Below are the code and all the weights of a small trained network. Each question names an input and a target symbol and asks about switching units off, where a switched-off unit gives its printed mean instead of its output.

import numpy as np


def w(rows, s, z=0):
    codes = np.array(rows[::2]) - 128.0
    scale = np.full(codes.shape[1], s)
    scale[-1] = z or s
    return codes * scale


def f(y):
    return y / 2 * (1 + np.tanh(0.7978845608 * (y + 0.044715 * y**3)))


def softmax(a):
    e = np.exp(a - a.max(-1, keepdims=True))
    return e / e.sum(-1, keepdims=True)


def log_softmax(a):
    a = a - a.max(-1, keepdims=True)
    return a - np.log(np.exp(a).sum(-1, keepdims=True))


def net(x, mask):
    ids = ['δεθλπστφψ'.index(c) for c in x.split()]
    T = len(ids)
    res = E[ids] + P[:T]
    u = 0
    for l in range(3):
        r = res
        for j in range(2):
            rows = slice(4 * j, 4 * j + 4)
            q, k, v = (r @ M[l][rows].T for M in (Q, K, V))
            z = softmax(np.where(np.tri(T) > 0, q @ k.T / 4**0.5, -1e9)) @ v
            o = O[l][rows]
            res = res + np.where(mask[u + j], z, o[:, -1]) @ o[:, :-1]
        u += 2
        y = f(res @ A[l][:, :-1].T + A[l][:, -1])
        res = res + np.where(mask[u : u + 4], y, B[l][:, -1]) @ B[l][:, :-1]
        u += 4
    return log_softmax(res[-1] @ U[:, :-1].T + U[:, -1])


Q, K, V, O, A, B = {}, {}, {}, {}, {}, {}
E = w([
[148,180,131,177,129],'δ',
[125,134,169,217,127],'ε',
[204,106,120,167,90],'θ',
[196,116,69,106,85],'λ',
[115,106,96,149,112],'π',
[156,95,138,194,102],'σ',
[177,148,135,177,113],'τ',
[36,160,255,64,7],'φ',
[152,110,65,114,100],'ψ',
],0.0099)
P = w([
[132,133,131,135,163],'0',
[153,118,138,170,92],'1',
[115,123,100,142,92],'2',
[82,128,99,130,128],'3',
[137,68,195,62,138],'4',
[195,175,160,57,117],'5',
[162,251,80,124,71],'6',
[127,79,135,149,28],'7',
],0.022)
Q[0] = w([
[100,144,100,137,133],'0.h0',
[94,119,161,132,86],'0.h0',
[122,176,124,123,114],'0.h0',
[107,125,148,105,75],'0.h0',
[151,158,128,92,116],'0.h1',
[91,107,88,241,111],'0.h1',
[89,143,55,217,80],'0.h1',
[82,6,140,139,153],'0.h1',
],0.016)
K[0] = w([
[85,169,144,127,160],'0.h0',
[101,97,167,116,77],'0.h0',
[116,169,128,95,90],'0.h0',
[131,103,170,93,99],'0.h0',
[88,140,112,162,104],'0.h1',
[136,113,165,70,229],'0.h1',
[95,86,159,56,250],'0.h1',
[208,105,204,121,125],'0.h1',
],0.014)
V[0] = w([
[79,135,121,190,200],'0.h0',
[98,94,173,167,84],'0.h0',
[69,128,106,112,103],'0.h0',
[95,185,188,122,108],'0.h0',
[68,215,111,49,137],'0.h1',
[192,144,160,88,67],'0.h1',
[254,201,87,153,132],'0.h1',
[202,138,27,54,115],'0.h1',
],0.011)
O[0] = w([
[241,127,146,162,120,3],'0.h0',
[152,159,93,64,127,202],'0.h0',
[139,86,114,66,95,112],'0.h0',
[124,165,175,70,118,173],'0.h0',
[57,75,205,95,157,33],'0.h1',
[31,232,112,127,143,153],'0.h1',
[89,172,147,211,56,151],'0.h1',
[5,98,108,231,115,87],'0.h1',
],0.011,0.0054)
A[0] = w([
[137,118,101,88,254,2],'0.n0',
[69,125,177,72,141,46],'0.n1',
[104,117,30,93,121,133],'0.n2',
[107,112,211,93,110,235],'0.n3',
],0.0082,0.0066)
B[0] = w([
[99,190,255,189,149,164],'0.n0',
[208,142,57,171,175,217],'0.n1',
[158,195,225,168,144,236],'0.n2',
[109,48,117,71,88,254],'0.n3',
],0.0081,0.0051)
Q[1] = w([
[155,97,160,159,78],'1.h0',
[154,99,76,148,113],'1.h0',
[107,120,50,134,104],'1.h0',
[121,175,113,117,164],'1.h0',
[89,185,144,82,43],'1.h1',
[65,92,109,113,186],'1.h1',
[121,40,107,132,243],'1.h1',
[203,151,95,254,168],'1.h1',
],0.0074)
K[1] = w([
[145,120,59,156,163],'1.h0',
[148,186,116,145,105],'1.h0',
[147,106,122,136,72],'1.h0',
[133,134,123,100,148],'1.h0',
[64,112,156,43,106],'1.h1',
[116,47,29,143,168],'1.h1',
[190,77,2,234,172],'1.h1',
[191,227,172,160,211],'1.h1',
],0.0068)
V[1] = w([
[108,158,132,164,120],'1.h0',
[160,110,144,202,205],'1.h0',
[185,99,81,159,161],'1.h0',
[74,161,132,29,138],'1.h0',
[88,157,254,120,144],'1.h1',
[69,183,148,48,121],'1.h1',
[170,124,78,195,165],'1.h1',
[63,108,126,42,84],'1.h1',
],0.0066)
O[1] = w([
[146,125,183,173,91,158],'1.h0',
[146,143,211,122,250,94],'1.h0',
[60,147,176,126,205,148],'1.h0',
[146,119,26,204,60,50],'1.h0',
[34,95,189,189,118,105],'1.h1',
[224,111,202,232,22,254],'1.h1',
[16,191,70,22,158,21],'1.h1',
[232,58,140,254,91,236],'1.h1',
],0.0048)
A[1] = w([
[57,85,192,71,100,254],'1.n0',
[94,210,84,223,113,90],'1.n1',
[152,185,223,137,61,93],'1.n2',
[122,111,254,29,105,175],'1.n3',
],0.0076,0.0061)
B[1] = w([
[89,7,105,178,167,165],'1.n0',
[118,111,175,48,126,191],'1.n1',
[79,137,103,155,139,254],'1.n2',
[168,90,110,199,144,187],'1.n3',
],0.012)
Q[2] = w([
[66,152,65,109,141],'2.h0',
[86,134,23,55,238],'2.h0',
[145,127,204,153,142],'2.h0',
[132,199,89,143,87],'2.h0',
[224,238,130,182,114],'2.h1',
[203,230,131,238,106],'2.h1',
[115,149,189,81,133],'2.h1',
[128,50,1,34,225],'2.h1',
],0.0069)
K[2] = w([
[64,134,141,153,191],'2.h0',
[131,166,99,225,251],'2.h0',
[136,127,199,95,78],'2.h0',
[95,85,109,59,149],'2.h0',
[206,192,170,200,52],'2.h1',
[171,166,151,212,59],'2.h1',
[118,182,158,32,133],'2.h1',
[159,49,115,47,254],'2.h1',
],0.006)
V[2] = w([
[170,125,180,153,141],'2.h0',
[103,101,29,97,52],'2.h0',
[99,131,105,144,191],'2.h0',
[149,143,254,143,114],'2.h0',
[138,41,188,138,112],'2.h1',
[156,125,198,111,106],'2.h1',
[144,70,118,113,183],'2.h1',
[48,173,105,80,206],'2.h1',
],0.0087)
O[2] = w([
[95,107,78,130,188,147],'2.h0',
[177,56,216,46,122,148],'2.h0',
[147,146,98,173,58,105],'2.h0',
[128,149,100,131,210,141],'2.h0',
[90,78,108,136,254,170],'2.h1',
[140,153,100,71,214,139],'2.h1',
[160,48,139,128,139,91],'2.h1',
[189,108,217,147,54,2],'2.h1',
],0.0071,0.0087)
A[2] = w([
[230,101,96,91,75,208],'2.n0',
[136,60,105,61,191,172],'2.n1',
[190,137,131,2,174,134],'2.n2',
[41,166,213,53,95,3],'2.n3',
],0.0088,0.0052)
B[2] = w([
[206,148,120,103,227,185],'2.n0',
[131,174,162,146,68,250],'2.n1',
[108,151,150,218,145,185],'2.n2',
[44,113,162,84,249,175],'2.n3',
],0.012,0.014)
U = w([
[95,96,51,200,148,157],'δ',
[134,140,61,110,206,152],'ε',
[118,181,148,74,127,98],'θ',
[111,64,169,122,149,92],'λ',
[187,33,134,105,142,210],'π',
[175,179,116,94,76,142],'σ',
[101,207,117,159,1,135],'τ',
[159,124,182,168,137,2],'φ',
[145,70,171,155,35,151],'ψ',
],0.0087,0.0088)

Each question gives the input, a string of symbols that net reads in full, and the target symbol t.
The units are the heads (4 rows each of Q, K, V and O) and the neurons (one row each of A and B). Each row of codes is followed by its name. A weight is (code - 128) times the scale printed after its matrix; where a second scale follows, it is the last column's (O, A, B and U).
mask holds one flag per unit, layer by layer, with each layer's heads first. A switched-off unit (its flag False) gives its mean, the last column of its rows in O or B, instead of its output. The means were averaged over made-up inputs and are rounded, as every weight is.
A unit's drop is (log p(t) with every unit on - log p(t) with that unit switched off) / (log p(t) with every unit on - log p(t) with every unit switched off).
The circuit of an input: a set's keep is (log p(t) with only the set's units on - log p(t) with every unit switched off) / (log p(t) with every unit on - log p(t) with every unit switched off). Starting from the 12 units with the biggest drops (on a tie, the unit counted first), units are removed one at a time, each time the one whose removal leaves the highest keep (on an exact tie, the one counted first), for as long as the keep stays at least 0.8.
circuit, biggest first: the units of the circuit, biggest drop first
k most important neurons of layer l: the k neurons of layer l with the biggest drops, biggest first
heads that matter: for each layer, one digit per head in row order, 1 if its drop is at least 0.15 and else 0, layers parted by /
input λ τ π τ δ, target τ: circuit, biggest first => 0.h1
input θ φ π τ τ ε, target δ: heads that matter => 00 / 01 / 01
input ε θ θ ε, target ε: circuit, biggest first => 0.h0, 1.h1
input π τ ψ δ, target π: heads that matter => 11 / 01 / 01
input φ δ φ π π, target δ: circuit, biggest first => 2.h1, 1.h1, 0.h1
input λ σ σ δ τ ψ π, target δ: heads that matter => 11 / 10 / 00
input δ ψ τ τ ψ δ, target τ: heads that matter => 11 / 11 / 10
input ε τ φ λ ε φ λ, target λ: heads that matter => 11 / 10 / 10
input λ σ φ θ ε τ, target δ: circuit, biggest first => 2.h1, 1.h1, 2.n0, 0.h0
input τ σ θ σ ψ θ τ λ, target ψ: circuit, biggest first => 1.h1, 2.h1, 0.h0
input λ τ φ ε φ τ ψ, target ε: circuit, biggest first => 2.h1, 0.h1, 1.h1
input ε λ ε, target ε: circuit, biggest first => 1.h1, 0.h0
input σ π τ ε τ τ π, target ε: circuit, biggest first => 0.h1, 2.n0
input φ σ θ φ θ θ δ, target φ: 2 most important neurons of layer 0 => 0.n1, 0.n3
input τ τ ψ δ φ φ τ φ, target ε: circuit, biggest first => 0.n1, 0.h1
input λ τ τ λ φ δ ψ λ, target ε: circuit, biggest first => 0.h1
input ψ τ ε, target ψ: heads that matter => 11 / 11 / 11
input φ τ σ φ τ, target τ: heads that matter => 01 / 11 / 11
input φ τ δ λ τ, target ε: heads that matter => 01 / 00 / 11
input λ φ φ φ θ ε π φ, target θ: circuit, biggest first => 0.h0
input ε ψ δ ψ ε, target ψ: circuit, biggest first => 1.h1, 2.h1, 0.h0
input ε σ ε π, target ε: heads that matter => 11 / 11 / 11
input λ ε τ σ σ δ λ ε, target σ: heads that matter => 01 / 01 / 01
